arr = [[-0.5, 4.3, 3.2, -5.1, 5.1, -10.6, 9.9, 1.6, -0.4, -18.0], [-5.3, -4.6, 2.8, 2.7, -4.9, -3.6, 7.2, 2.0, 7.1, 1.6], [43.0, 24.6, 0.1, 42.6, 36.8, -21.2, 20.9, 26.2, -50.2, 5.1], [11.9, 13.4, 5.5, 3.8, 11.2, -17.1, 9.1, -0.3, -13.8, -10.3], [45.2, 19.2, 9.8, 37.6, 32.1, -27.8, 19.9, 29.0, -47.8, -11.1], [-2.5, -1.8, 0.2, 0.1, -1.1, -1.9, 3.3, 1.0, 3.5, 0.1], [8.4, 12.5, 7.4, 8.4, 11.4, -22.3, 21.7, 3.7, -11.6, -14.3], [44.2, 20.9, 0.0, 42.1, 37.9, -20.5, 21.6, 33.0, -50.3, -3.5], [-1.6, 4.7, 2.1, -5.6, 5.9, -10.3, 11.2, 1.9, -0.1, -19.0], [41.3, 19.7, 4.5, 36.2, 34.8, -24.2, 22.2, 30.0, -46.1, -11.2]]
arr[0, 0]: -0.5
arr[5]: [-2.5, -1.8, 0.2, 0.1, -1.1, -1.9, 3.3, 1.0, 3.5, 0.1]
arr[4, 1]: 19.2
arr[:, 7]: [1.6, 2.0, 26.2, -0.3, 29.0, 1.0, 3.7, 33.0, 1.9, 30.0]
arr[2, 7]: 26.2
arr[8, 5]: -10.3
arr[7]: [44.2, 20.9, 0.0, 42.1, 37.9, -20.5, 21.6, 33.0, -50.3, -3.5]
arr[3, 7]: -0.3
arr[8, 3]: -5.6
arr[8]: [-1.6, 4.7, 2.1, -5.6, 5.9, -10.3, 11.2, 1.9, -0.1, -19.0]
arr[9, 0]: 41.3
arr[:, 3]: [-5.1, 2.7, 42.6, 3.8, 37.6, 0.1, 8.4, 42.1, -5.6, 36.2]
arr[7, 4]: 37.9
arr[2]: [43.0, 24.6, 0.1, 42.6, 36.8, -21.2, 20.9, 26.2, -50.2, 5.1]
arr[6, 3]: 8.4
arr[4, 3]: 37.6
arr[4, 2]: 9.8
arr[0]: [-0.5, 4.3, 3.2, -5.1, 5.1, -10.6, 9.9, 1.6, -0.4, -18.0]
arr[4]: [45.2, 19.2, 9.8, 37.6, 32.1, -27.8, 19.9, 29.0, -47.8, -11.1]
arr[2, 0]: 43.0
arr[9, 3]: 36.2
arr[:, 1]: [4.3, -4.6, 24.6, 13.4, 19.2, -1.8, 12.5, 20.9, 4.7, 19.7]
arr[4, 4]: 32.1
arr[2, 8]: -50.2
arr[9, 5]: -24.2
arr[4, 6]: 19.9
arr[2, 4]: 36.8
arr[0, 8]: -0.4
arr[1, 2]: 2.8
arr[4, 7]: 29.0
arr[1, 1]: -4.6
arr[:, 2]: [3.2, 2.8, 0.1, 5.5, 9.8, 0.2, 7.4, 0.0, 2.1, 4.5]
arr[:, 8]: [-0.4, 7.1, -50.2, -13.8, -47.8, 3.5, -11.6, -50.3, -0.1, -46.1]

a =
[[ -8.3   5.4  -1.2  -7.8 -15.3  19.1  -8.7  52.7  20.3]
 [  7.5   4.5   7.8 -17.0 -33.1  11.7  15.2   4.1  -0.6]
 [  8.6 -30.8 -15.8   6.9  13.9  14.8  18.6 -11.8   0.3]
 [  4.4  -4.1   4.1 -13.7  -7.9   4.1  12.6  18.7  -8.0]
 [  5.2 -13.3   9.7  22.0  23.2 -15.3  -5.6 -20.4  -6.8]
 [  7.7 -11.8  20.9  26.8 -21.7  10.1  22.3  -4.8 -19.4]
 [  5.8 -20.2   2.8   1.6 -28.2  -7.1  -6.9 -28.5 -11.0]
 [ -3.9   9.6  11.1  42.9  -0.9   9.9  32.1 -28.4 -22.9]]
Rows and columns are counted from 0.
row 0 col 0 -> -8.3
row 5 col 5 -> 10.1
row 0 col 8 -> 20.3
row 4 col 3 -> 22.0
row 6 col 4 -> -28.2
row 4 col 5 -> -15.3
row 7 col 4 -> -0.9
row 6 col 8 -> -11.0
row 6 col 5 -> -7.1
row 5 col 4 -> -21.7
row 3 col 7 -> 18.7
row 6 col 7 -> -28.5
row 6 col 2 -> 2.8
row 0 col 7 -> 52.7
row 2 col 1 -> -30.8
row 4 col 6 -> -5.6
row 3 col 4 -> -7.9
row 1 col 0 -> 7.5
row 5 col 7 -> -4.8
row 4 col 1 -> -13.3
row 2 col 4 -> 13.9
row 7 col 0 -> -3.9
row 2 col 6 -> 18.6
row 1 col 6 -> 15.2
row 2 col 2 -> -15.8
row 6 col 0 -> 5.8
row 5 col 8 -> -19.4
row 2 col 3 -> 6.9
row 1 col 7 -> 4.1
row 0 col 4 -> -15.3

x = array([ 97, 143, 247,  64, 112, 106, 143,  97,  46, 106])
x[0] -> 97
x[9] -> 106
x[7] -> 97
x[5] -> 106
x[8] -> 46
